Here is a tiny trained network, its code and every weight. The questions are about switching its units off for an input and a class, where a switched-off unit gives its printed mean instead of its output.

import numpy as np


def w(rows, s, z=0):
    codes = np.array(rows[::2]) - 128.0
    scale = np.full(codes.shape[1], s)
    scale[-1] = z or s
    return codes * scale


def norm(h):
    return h / np.sqrt((h * h).mean(-1, keepdims=True) + 1e-5)


def f(y):
    return np.maximum(y, 0)


def log_softmax(a):
    a = a - a.max(-1, keepdims=True)
    return a - np.log(np.exp(a).sum(-1, keepdims=True))


def net(x, mask):
    res = np.array(x, float).reshape(1, 6) / 4 @ E
    u = 0
    for l in range(3):
        y = f(norm(res) @ A[l][:, :-1].T + A[l][:, -1])
        res = res + np.where(mask[u : u + 4], y, B[l][:, -1]) @ B[l][:, :-1]
        u += 4
    return log_softmax(norm(res)[-1] @ U[:, :-1].T + U[:, -1])


A, B = {}, {}
E = w([
[69,98,189,25,98,59,55,75,144,86],'x0',
[100,109,115,126,102,88,151,2,162,105],'x1',
[3,72,61,135,149,116,72,100,76,105],'x2',
[114,140,92,157,99,102,122,175,67,26],'x3',
[151,82,176,134,138,135,185,177,170,74],'x4',
[228,86,128,99,191,170,187,31,104,155],'x5',
],0.0067)
A[0] = w([
[119,143,35,187,150,146,169,25,90,98,159],'L0N0',
[3,91,95,147,152,131,123,131,163,136,1],'L0N1',
[153,241,139,119,68,113,27,193,190,208,115],'L0N2',
[117,255,112,211,70,129,126,184,228,124,15],'L0N3',
],0.0072,0.0013)
B[0] = w([
[132,85,171,107,169,111,223,116,2,200,234],'L0N0',
[72,112,29,91,200,85,83,109,215,70,216],'L0N1',
[178,126,185,143,113,89,161,176,3,244,255],'L0N2',
[102,213,138,93,47,78,207,181,208,96,239],'L0N3',
],0.0059,0.0054)
A[1] = w([
[12,110,115,168,143,28,58,113,68,156,142],'L1N0',
[118,89,206,52,102,103,47,18,177,188,52],'L1N1',
[254,133,97,129,253,222,164,76,214,203,191],'L1N2',
[7,111,125,96,200,155,58,131,162,121,2],'L1N3',
],0.0088,0.00076)
B[1] = w([
[141,2,92,125,78,223,104,111,83,118,254],'L1N0',
[202,196,160,136,239,146,116,49,167,142,226],'L1N1',
[103,17,114,111,99,223,98,49,57,172,246],'L1N2',
[138,129,154,121,41,78,172,156,203,46,220],'L1N3',
],0.009,0.0079)
A[2] = w([
[117,78,103,165,78,169,221,139,174,35,88],'L2N0',
[114,244,141,175,210,156,79,87,149,104,3],'L2N1',
[97,177,1,244,247,183,170,138,116,140,146],'L2N2',
[69,134,92,186,152,107,192,46,54,45,75],'L2N3',
],0.009,0.0014)
B[2] = w([
[96,85,67,192,126,132,159,142,157,121,254],'L2N0',
[113,37,169,93,115,120,73,164,203,68,156],'L2N1',
[221,158,255,66,111,92,171,134,129,191,166],'L2N2',
[180,174,193,159,86,214,169,197,131,225,202],'L2N3',
],0.0084,0.0068)
U = w([
[121,160,75,154,132,104,27,169,27,79,46],'0',
[157,134,186,60,205,65,30,14,239,27,78],'1',
[178,27,151,113,146,241,140,24,42,193,199],'2',
[148,208,181,150,82,61,213,225,144,156,194],'3',
[36,3,19,174,42,133,111,147,166,2,145],'4',
[54,200,73,110,237,74,67,119,75,88,3],'5',
],0.0068,0.0038)

Each question gives the input, the list of numbers given to net, and the class t.
The units are the neurons (one row each of A and B). Each row of codes is followed by its name. A weight is (code - 128) times the scale printed after its matrix; where a second scale follows, it is the last column's (A, B and U).
mask holds one flag per neuron, layer by layer. A switched-off neuron (its flag False) gives its mean, the last column of its row in B, instead of its output. The means were averaged over made-up inputs and are rounded, as every weight is.
A unit's drop is (log p(t) with every unit on - log p(t) with that unit switched off) / (log p(t) with every unit on - log p(t) with every unit switched off).
The circuit of an input: a set's keep is (log p(t) with only the set's units on - log p(t) with every unit switched off) / (log p(t) with every unit on - log p(t) with every unit switched off). Starting from all 12 units, units are removed one at a time, each time the one whose removal leaves the highest keep (on an exact tie, the one counted first), for as long as the keep stays at least 0.8.
units of the circuit, in order: the units of the circuit, biggest drop first
unit that matters most: the unit with the biggest drop
k most important neurons: the k neurons with the biggest drops, biggest first
top k neurons in layer l: the k neurons of layer l with the biggest drops, biggest first
input [4,-6,0,3,-6,2], class 0: most important neuron => L1N2
input [-8,-6,8,-4,4,-3], class 4: units of the circuit, in order => L1N3, L0N1, L0N2
input [6,2,2,-8,-3,-4], class 1: top 2 neurons in layer 1 => L1N1, L1N2
input [6,3,-5,1,2,-7], class 3: units of the circuit, in order => L0N2, L1N2
input [-8,0,6,-1,6,-2], class 3: units of the circuit, in order => L2N2, L1N2
input [3,-8,8,-7,-7,3], class 4: 3 most important neurons => L1N3, L1N0, L0N1
input [8,0,0,0,-4,-3], class 1: 2 most important neurons => L1N1, L1N2
input [6,4,-6,-6,6,-1], class 1: units of the circuit, in order => L1N1, L1N0
input [7,2,5,-4,-6,2], class 1: units of the circuit, in order => L1N1, L1N2
input [-6,-4,-1,8,6,-2], class 3: 4 most important neurons => L1N0, L2N2, L1N3, L1N2
input [1,1,4,-6,-6,-6], class 4: top 3 neurons in layer 1 => L1N0, L1N3, L1N2
input [1,-7,0,-6,-1,-2], class 3: units of the circuit, in order => L1N2, L1N0
input [8,6,-8,-4,-3,4], class 1: 2 most important neurons => L1N1, L1N0
input [-1,7,2,-3,-4,-4], class 4: unit that matters most => L0N1
input [7,5,-2,-4,-2,5], class 1: top 2 neurons in layer 1 => L1N1, L1N0
input [2,-7,0,1,1,-5], class 3: 3 most important neurons => L1N2, L0N3, L0N2
input [0,-1,-8,8,8,2], class 4: top 3 neurons in layer 2 => L2N0, L2N3, L2N2
input [6,8,-3,-3,-6,-3], class 1: 3 most important neurons => L1N1, L1N2, L2N1
input [8,4,-3,3,0,0], class 1: top 2 neurons in layer 1 => L1N1, L1N2
input [-1,-6,0,-8,-2,-2], class 3: 2 most important neurons => L0N2, L1N0
input [6,8,-3,-1,3,-7], class 1: units of the circuit, in order => L1N1
input [6,-5,-8,8,-2,2], class 3: top 3 neurons in layer 1 => L1N2, L1N0, L1N1
